vosof: [105 137 105 132]
bar: [105 112 105 149]
pinu: [ 83 138  83 115]
Tis: [128  82 128 175]
kazo: [105 112  88 175]
len: [105 112] -> 2
next: [112  88] -> [175]
q: [105 112 105 149] -> bar
diff kazo: [105 112  89 175] -> 2, [88]
len: [ 83 138] -> 2

potib: [115 135 137 126 128 117 120 135 132 126 111 135 132 113 147 121 125 127
 142 132 133 138 141 136 120 131 127 113 126 160 145 132 119 146 123 109
 122 124 139 160 113 114 142 139 127 128 129 130 130 115 124 104 140 111
 132 128 132 122 131 128 124 120]
nulu: [119 134 140 134 126 144 105 129 128 150 125 131 118 123 129 126 129 137
 112 121 123 130 110 111 139 104 133 119 125 146 101 129  85 118 133 165
 136 125 116 127 121 118 132 131 131 141 124 125 128 133 134 113 136 123
 131 135 131 134 127 128 139 125]
rakur: [125 127 131 132 123 125 136 128 125 127  88 131 127 136 121 122 123 143
 118 127 127 110 132 138 127 127 127 141 128 120 120 122 115 130 112 128
 145 119 143 148 114 136 149 132 128 125 119 127 140 154 127 118 125 149
 123 121 140 130 121 128 131 133]
len: [119 134 140 134 126 144 105 129 128 150 125 131 118 123 129 126 129 137
 112 121 123 130 110 111 139 104 133 119 125 146 101 129  85 118 133 165
 136 125 116 127 121 118 132 131 131 141 124 125] -> 48
len: [125 127 131 132 123 125 136 128 125 127  88 131 127 136 121 122 123 143
 118 127 127 110 132 138 127 127 127 141 128 120 120 122 115] -> 33
diff nulu: [119 134 140 134 126 144 105 129 128 150 125 131 118 123 129 126 129 137
 112 121 123 130 110 111 139 104 133 119 125 146 101 129  85 118 133 165
 136 125 116 127 121 118 131 131 131 141 124 125 128 133 134 113 136 123
 131 135 131 134 127 128 139 125] -> 42, [132]
diff rakur: [125 127 131 132 123 125 136 128 125 127  88 131 127 136 121 122 123 143
 118 127 126 110 132 138 127 127 127 141 128 120 120 122 115 130 112 128
 145 119 143 148 114 136 149 132 128 125 119 127 140 154 127 118 125 149
 123 121 140 130 121 128 131 133] -> 20, [127]
len: [125 127 131 132 123 125 136 128 125 127  88 131 127 136 121 122 123 143
 118 127 127 110 132 138 127 127 127 141 128 120 120 122 115 130 112 128
 145 119 143 148 114 136 149 132 128 125] -> 46

nezi: [101 108 131 117 133 125 118 136 139 115 138 133 113 119 125 138 142 118
 125 113 129 109 128 115 137]
lipu: [183 167 115 144 117 122 152 110 107 135 113 111 158 149 123 111 109 147
 115 152 107 174 112 151 111]
gudi: [138 134 113 127 101 120 149 112 127 114 124  92 157 128 109 147 148 136
  96 136  86 159  91 138 131]
Kogo: [138 138 137 123 103 124 132 125 139 120 132 103 135 139 119 145 145 123
 106 125 114 131 111 134 114]
pobu: [101 108 131 117 133 125 118 136 139 115 138 133 113 119 125 138 142 118
 125 113 129 159  91 138  94]
fozos: [111 111 151 118 107 113 115 126 146  99 145  94 118 135 111 173 178 118
  94 118  88 112  92 114 112]
diff Kogo: [138 138 137 123 103 124 132 125 138 120 132 103 135 139 119 145 145 123
 106 125 114 131 111 134 114] -> 8, [139]
diff Kogo: [138 138 137 122 103 124 132 125 139 120 132 103 135 139 119 145 145 123
 106 125 114 131 111 134 114] -> 3, [123]
diff nezi: [101 108 131 117 133 125 118 136 139 115 138 133 113 119 125 138 142 118
 125 113 129 110 128 115 137] -> 21, [109]
q: [101 108 131 117 133 125 118 136 139 115 138 133 113 119 125 138 142 118
 125 113 129 109 128 115 137] -> nezi

dubem: [146 148 150 135 122 121 117 132 124 115 130 134 112 150 148 116 136 104
 135 102 137 116 102 119 136 148 143 144  98 123 114 144 143 114 137 114
 142 129 141 112  97 102 122 108 117 121 101 113 143 113 119 105]
Dopug: [144 128 144 130 162 108 122 141 138 158 156 128 162 141 136 146 154 148
 147 154 148 121 162 108 138 134 136 142 162 131 125 145 145 130 130 133
 128 156 134 161 165 154 116 137 114 140 143 158 132 173 113 166]
Mazi: [147 129 152 113 108 124 121 119 155 149 140 112 117 140 135 118 106 122
 129 131 172 133 148 119 115 136 115 158 141 121 135 114 132 120 136 117
 122 135 130 113 124 122 123 126 133 163 126 115 118 104 128 118]
geb: [122 134 125 172 150 131 138 139 118 113 124 176 136 132 128 124 140 123
 133 109 109 116 102 141 164 131 155 122 103 129 114 141 126 126 132 143
 139 126 128 145 116 115 139 115 113 107 113 137 151 133 125 131]
dal: [118 121 121 103 119 105 106 125 118 124 125 101 127 124 116 131 130 125
 126 130 120 122 129  97 111 120 119 113 130 124 126 127 121 117 108 107
 122 127 121 124 129 129 105 126 120 122 122 127 120 127 111 128]
peg: [109 116 106 115 146 109 114 132 108 123 125 113 146 114 112 141 151 146
 128 140  98 121 132 106 122 113 126  98 138 126 124 137 122 132 107 121
 120 130 119 146 148 151 110 139 119 108 134 145 123 163 112 149]
vudok: [105  93  83 126  99 179 157  86 151 121  81 125  78  74  99 108  83 133
  76 130 133 161 135 181 113  87  96 118 132 131 158  79  95 155 127 143
 105  77  97  75 107 135 162 151 176 159 146  81  92  88 171  82]
tek: [151 135 153 130 112 117 115 121 153 134 132 131 107 145 142 107 117 112
 128 108 167 121 123 113 130 141 130 160 114 118 124 127 137 112 140 112
 130 127 130 107  99 112 120 117 122 154 104 107 131 101 118 102]
kubas: [115 130 138 169 150 123 132 147 114 114 133 173 139 145 136 126 141 116
 142 107 115 112 102 131 165 142 161 127 101 130 109 147 132 120 130 138
 148 135 137 147 115 107 133 109 108 106 108 140 159 131 120 133]
fegu: [152 159 164 116 138  83  93 155 111 125 158 116 151 172 156 134 169 120
 164 114 125 101 111  77 129 162 149 138 110 118 104 171 160 104 131  99
 143 160 153 152 125 122  91 111  93 104 101 149 152 151  89 145]
len: [147 129 152 113 108 124 121 119 155 149 140 112 117 140 135 118 106 122
 129 131 172 133 148 119 115 136 115 158 141 121 135 114 132 120 136 117
 122 135 130 113 124 122 123 126 133 163 126 115 118 104 128 118] -> 52
diff Dopug: [144 128 144 130 162 108 122 141 138 158 156 128 162 141 136 146 154 148
 147 154 148 121 162 107 138 134 136 142 162 131 125 145 145 130 130 133
 128 156 134 161 165 154 116 137 114 140 143 158 132 173 113 166] -> 23, [108]
len: [147 129 152 113 108 124 121 119 155 149 140 112 117 140 135 118 106 122
 129 131 172 133 148 119 115 136 115 158 141 121 135 114 132 120 136 117
 122 135 130 113 124 122 123 126 133 163] -> 46
q: [151 135 153 130 112 117 115 121 153 134 132 131 107 145 142 107 117 112
 128 108 167 121 123 113 130 141 130 160 114 118 124 127 137 112 140 112
 130 127 130 107  99 112 120 117 122 154 104 107 131 101 118 102] -> tek
diff kubas: [115 130 138 169 150 123 132 147 114 114 133 173 139 145 136 126 141 116
 142 107 115 112 102 131 165 142 161 127 101 130 109 147 132 120 130 138
 148 135 137 147 115 107 132 109 108 106 108 140 159 131 120 133] -> 42, [133]
len: [109 116 106 115 146 109 114 132 108 123 125 113 146 114 112 141 151 146
 128 140  98 121 132 106 122 113 126  98 138 126 124 137 122 132 107 121
 120 130 119 146 148 151 110 139 119 108 134 145 123 163 112 149] -> 52

dedov: [120 138 130 123 124 122 114 107 116]
losab: [121 138 131 123 123 123 115 109 116]
bok: [100 159 158 134 111 112  85 109  87]
mub: [125 124 128 128 127 125 126 130 126]
Fen: [101 114 141 148 120 101 104 144 104]
kisam: [ 91 146 174 166 126  93  79 152  80]
Nazed: [146 159 120  81  80 176 139  80 136]
Bivof: [159 158 134 113 112  85 109 123 127]
diff Fen: [101 114 141 148 120 101 104 144 103] -> 8, [104]
next: [148 120] -> [101]
diff Nazed: [146 159 120  81  80 176 138  80 136] -> 6, [139]
next: [159 158 134 111 112  85 109] -> [87]

pepav: [128 130 128 128 137 126 133 129 124]
Kapaz: [119  92 136 142 148 121 110 136 136]
bonab: [115 107 142 137 152 121 108 131 140]
Vezik: [136  90 140 152 137  95  97 142 153]
diff bonab: [115 107 142 137 152 121 108 130 140] -> 7, [131]
len: [115 107 142 137 152 121 108 131 140] -> 9
len: [119  92] -> 2
next: [137 152] -> [121]

